Below are the code and all the weights of a small trained network. Each question names an input and a target symbol and asks about switching units off, where a switched-off unit gives its printed mean instead of its output.

import numpy as np


def w(rows, s, z=0):
    codes = np.array(rows[::2]) - 128.0
    scale = np.full(codes.shape[1], s)
    scale[-1] = z or s
    return codes * scale


def norm(h):
    return h / np.sqrt((h * h).mean(-1, keepdims=True) + 1e-5)


def f(y):
    return np.maximum(y, 0)


def softmax(a):
    e = np.exp(a - a.max(-1, keepdims=True))
    return e / e.sum(-1, keepdims=True)


def log_softmax(a):
    a = a - a.max(-1, keepdims=True)
    return a - np.log(np.exp(a).sum(-1, keepdims=True))


def net(x, mask):
    ids = ['ΘΦΨαητ'.index(c) for c in x.split()]
    T = len(ids)
    res = E[ids] + P[:T]
    r = norm(res)
    for j in range(2):
        rows = slice(2 * j, 2 * j + 2)
        q, k, v = (r @ M[0][rows].T for M in (Q, K, V))
        z = softmax(np.where(np.tri(T) > 0, q @ k.T / 2**0.5, -1e9)) @ v
        o = O[0][rows]
        res = res + np.where(mask[j], z, o[:, -1]) @ o[:, :-1]
    y = f(norm(res) @ A[0][:, :-1].T + A[0][:, -1])
    res = res + np.where(mask[2:10], y, B[0][:, -1]) @ B[0][:, :-1]
    return log_softmax(norm(res)[-1] @ U[:, :-1].T + U[:, -1])


Q, K, V, O, A, B = {}, {}, {}, {}, {}, {}
E = w([
[88,160,133,135,83,70,63],'Θ',
[86,104,108,210,210,117,38],'Φ',
[109,144,151,244,216,170,78],'Ψ',
[182,223,217,208,61,18,92],'α',
[208,104,108,137,219,196,135],'η',
[139,161,151,117,251,127,141],'τ',
],0.015)
P = w([
[128,156,161,147,10,163,186],'0',
[98,113,96,201,126,171,135],'1',
[92,68,200,178,87,117,69],'2',
[132,129,104,82,62,203,131],'3',
[92,125,84,164,152,129,150],'4',
[92,88,195,64,70,117,50],'5',
[138,107,122,106,113,173,146],'6',
[85,122,72,136,184,116,166],'7',
[128,41,214,78,130,146,243],'8',
[100,66,76,111,133,193,99],'9',
],0.012)
Q[0] = w([
[121,220,2,188,126,68,194],'head 0',
[25,195,53,246,193,49,211],'head 0',
[75,248,124,131,195,134,125],'head 1',
[241,124,211,48,125,165,97],'head 1',
],0.0074)
K[0] = w([
[140,83,94,32,234,120,186],'head 0',
[180,22,153,22,208,72,188],'head 0',
[158,143,175,107,139,128,1],'head 1',
[184,164,68,178,135,192,14],'head 1',
],0.0073)
V[0] = w([
[59,154,111,141,148,84,106],'head 0',
[147,50,89,161,65,133,108],'head 0',
[1,126,198,92,140,129,156],'head 1',
[134,107,27,153,175,122,162],'head 1',
],0.0079)
O[0] = w([
[146,123,190,76,127,186,17,230],'head 0',
[155,43,83,195,101,66,202,157],'head 0',
[91,125,75,169,118,135,195,184],'head 1',
[72,158,138,193,2,141,150,5],'head 1',
],0.0079,0.0029)
A[0] = w([
[145,134,10,137,127,154,156,21],'neuron 0',
[163,116,108,102,221,102,126,203],'neuron 1',
[111,138,138,121,119,148,87,155],'neuron 2',
[140,171,161,94,91,161,219,161],'neuron 3',
[182,187,100,164,154,124,134,253],'neuron 4',
[99,74,146,137,54,118,180,96],'neuron 5',
[121,88,83,117,181,133,158,63],'neuron 6',
[164,121,118,63,84,117,89,75],'neuron 7',
],0.012,0.0022)
B[0] = w([
[162,151,51,151,63,94,150,163],'neuron 0',
[146,138,160,190,42,142,167,254],'neuron 1',
[151,160,148,167,157,160,158,197],'neuron 2',
[123,49,219,135,78,164,55,151],'neuron 3',
[84,104,77,2,165,100,125,198],'neuron 4',
[162,163,63,114,151,163,130,158],'neuron 5',
[115,106,138,106,179,150,165,194],'neuron 6',
[93,150,125,122,117,51,164,179],'neuron 7',
],0.011,0.0071)
U = w([
[168,172,191,245,67,132,114,28],'Θ',
[172,111,200,127,161,85,94,191],'Φ',
[79,133,197,90,133,156,134,82],'Ψ',
[171,87,114,60,150,106,108,223],'α',
[177,185,60,147,156,68,209,219],'η',
[114,254,129,79,233,168,124,5],'τ',
],0.0091,0.002)

Each question gives the input, a string of symbols that net reads in full, and the target symbol t.
The units are the heads (2 rows each of Q, K, V and O) and the neurons (one row each of A and B). Each row of codes is followed by its name. A weight is (code - 128) times the scale printed after its matrix; where a second scale follows, it is the last column's (O, A, B and U).
mask holds one flag per unit, heads first, then neurons. A switched-off unit (its flag False) gives its mean, the last column of its rows in O or B, instead of its output. The means were averaged over made-up inputs and are rounded, as every weight is.
A unit's drop is (log p(t) with every unit on - log p(t) with that unit switched off) / (log p(t) with every unit on - log p(t) with every unit switched off).
The circuit of an input: a set's keep is (log p(t) with only the set's units on - log p(t) with every unit switched off) / (log p(t) with every unit on - log p(t) with every unit switched off). Starting from all 10 units, units are removed one at a time, each time the one whose removal leaves the highest keep (on an exact tie, the one counted first), for as long as the keep stays at least 0.8.
units of the circuit, in order: the units of the circuit, biggest drop first
unit that matters most: the unit with the biggest drop
k most important neurons: the k neurons with the biggest drops, biggest first
heads that matter: for each layer, one digit per head in row order, 1 if its drop is at least 0.15 and else 0, layers parted by /
drop of u: that unit's drop, to one decimal
input η Θ Φ Θ Θ Θ α Θ Θ Φ, target η: heads that matter	01
input Φ τ Θ Θ Θ η, target Θ: 2 most important neurons	neuron 4; neuron 1
input η η Θ α α, target η: heads that matter	10
input Θ η τ Φ Θ Φ α, target Φ: units of the circuit, in order	neuron 1; neuron 4; neuron 3
input Ψ Θ η τ, target Ψ: heads that matter	00
input Ψ Θ Ψ Ψ Φ Ψ Θ Θ, target Θ: 2 most important neurons	neuron 4; neuron 6
input Φ Φ Ψ Θ, target η: heads that matter	10
input Ψ Ψ Θ Ψ α α Θ Θ, target Θ: unit that matters most	neuron 1
input Θ Θ Ψ Θ η α Θ Θ Ψ Φ, target Θ: 2 most important neurons	neuron 4; neuron 1
input η τ Θ η Θ Θ η Ψ, target η: 2 most important neurons	neuron 0; neuron 1
input τ Φ Ψ τ Φ Θ α, target Φ: units of the circuit, in order	neuron 1; neuron 0
input α α τ Θ, target η: heads that matter	00
input Ψ Θ τ α Θ α τ Θ Θ, target α: 4 most important neurons	neuron 5; neuron 1; neuron 2; neuron 3
input α Φ α η Φ, target η: 2 most important neurons	neuron 1; neuron 0
input α Θ τ, target Θ: units of the circuit, in order	neuron 1
input α Φ Θ Θ Φ Θ Φ Θ Θ, target α: 4 most important neurons	neuron 5; neuron 1; neuron 3; neuron 2
input Θ Φ τ Ψ Ψ τ τ, target Ψ: 3 most important neurons	neuron 1; neuron 4; neuron 3
input Θ Φ τ Θ Ψ, target τ: 2 most important neurons	neuron 4; neuron 3
input α Φ τ Θ Θ η, target Θ: 2 most important neurons	neuron 4; neuron 6
input Φ η Θ η α, target η: units of the circuit, in order	head 0
input Φ Φ Θ Φ α τ, target Θ: 3 most important neurons	neuron 4; neuron 1; neuron 6
input η Ψ τ Θ η τ Θ Θ, target τ: drop of head 0	2.0
input η Ψ Θ τ α, target τ: drop of head 1	0.0
input η Θ Θ Θ Ψ Θ τ Φ, target τ: drop of neuron 4	0.1
input Φ α η Θ Θ Ψ Φ Ψ, target η: drop of head 0	1.0
